[ -8 -13  -7  -2   7   0   0  12 -29  -1   0 -27 -15 -12   4   1   0   4
 -11 -11 -15  -3  -1  -4   0   2   3] : [90]
[  0 -22  -5   1  25   8   7 -13  19 -10  -1  22   0  -7   9  -4   3   5
  13  -1   0   0  -1  -8  -8   8  -4] : [92]
[ -4  -3  -1   3  15   4   2  -1  15  -2   6  14  12   3   2  -8   7   1
   2  -1  -4   0  -1   2  -1   7 -10] : [92]
[  3   4   1   1  36  12  14   4  -2  -1  -3   7 -11 -10   9  10   1   5
   0   1   1   0  -1 -10  -6  -8   8] : [85]
[  6   7   3   5  29   8   5  -7  -2  -3  -4   8  -6 -11   7   9  -2   8
   8  -1  -1   3   4 -11 -10  -8  -1] : [85]
[  5   8  -2   5  25  10   6   5 -26  -3  -8 -14 -21 -12  11   6  -3   5
   4   1   5  -6   0 -17  -4  -9   8] : [74]
[ 16  10   4   3  41  21  15  -5  -2   1  -2   8  -6 -14   4  15  -1  10
   9  -3   3   0  -2  -8 -10 -12   6] : [85]
[  1  -8  -3   2   6   1  -3   3 -17   6  -4 -15 -10  -8   0   5  -2   9
  -4  -1  -1  -2   2  -2   2  -5   4] : [90]
[  4  -4  -3  -5  12  -2   3  -5  12  19   6   0  22   9   5 -11   3   6
   5  -5   3   7  -7   9  -6   3 -17] : [93]
[  3  -1  -6   2  54  17   8  -5  -2  24   7 -12   4 -13  -6   0   0  21
   5  -9 -13   3  -5  -1   0  -1  -9] : [93]
[ -2   8  -3   3 -42  -5 -11   3 -19  -3   3 -23   2   8  -7  11  -2 -16
 -11   5  10  -3   6   3  10 -16  16] : [90]
[  0  -1  -1  10  18   8   6   0  -4  -2  -2   5 -13  -5  10  -7   1   1
   0   3   0  -6   3 -11   6  -4   4] : [85]
[ 16   1  -2  -1   0   5   2   1 -15  31  -3 -20   7  -8  -9   3 -10  18
 -10  -9   1   6 -10  -3  12 -11   6] : [93]
[ -3  -1   3   4   0   0  -1 -10  19  -4   8  17  19  12  -7 -14   4  -1
   9   4   4   5  -5   7  -1   9 -14] : [92]
[ -1 -12   0   3  14  13   7   7   2 -17 -10  18 -19 -15  19  -5   2   5
   6  -5  -5  -4   6  -9 -14   8   0] : [87]
[-7  1 -4  3 22 -1  9 -2  0 19  3 -6  5 -4 -7 12 -2  6  6 -8  0  5 -4  6
  3 -4 -3] : [93]
[ -6  12   2   7  44  17  13 -16   3   3  -6  -1 -21 -16   9   2   0  13
   9  -5  -8  -1   0  -4   1  -2  -2] : [85]
[  2  -2  -5   6  29  11   9   4  -9  -5  -6  -5 -17 -22  12   8  -6  13
  10   1  -5  -3   1 -13  -3  -9   6] : [85]
[  3 -12  -4  -2  37   9  15 -14   1  13   3   5  11  -7  -4   6  -1  19
   5  -3  -4   4  -6  -2  -1  -6 -12] : [93]
[ -3  -7  -2   3   3  -3  -6 -10   1   7   9   2  12  13 -12 -12   3   8
  -1  -8 -13   1  -4  11   7  11 -12] : [79]
[ -3   5  -3  12  38  10  -4  -1   5 -11  -2   9  -8 -12  10  -6  -3  13
   7  -6  -9   2  -1 -34   3  -1   0] : [85]
[  5   4  -8  -1  31   1  -4  -5   6  23   0 -10   7  -3  -7   7   3  15
  -3 -15  -3   7  -7  -1   4  -7  -2] : [93]
[ -5 -17 -13  -2  -4  -9 -10  -6   6   6  10 -12  10   7  -7 -11  -1   4
  -5  -3  -3 -13  -6   8   2   6  -8] : [79]
[  9   0  -1   2  27  13  11   0  -6   5  -6   4 -11 -13  13   3  -3   6
   4  -4  -6  -1  -2  -7  -3 -10   9] : [85]
[ -6  -5  -4  -1 -10  -2  -3  -7  11   3   6  -7   6   6  -7  -7  -1   0
  -6  -4  -3   5  -4   6   6   3  -5] : [79]
[ -2   3  14  12  -1   6   0  13 -15  -7  -8 -20 -20 -11  12   4  -7   2
 -10  -1  -2  -2   6  -5  -3   0   4] : [90]
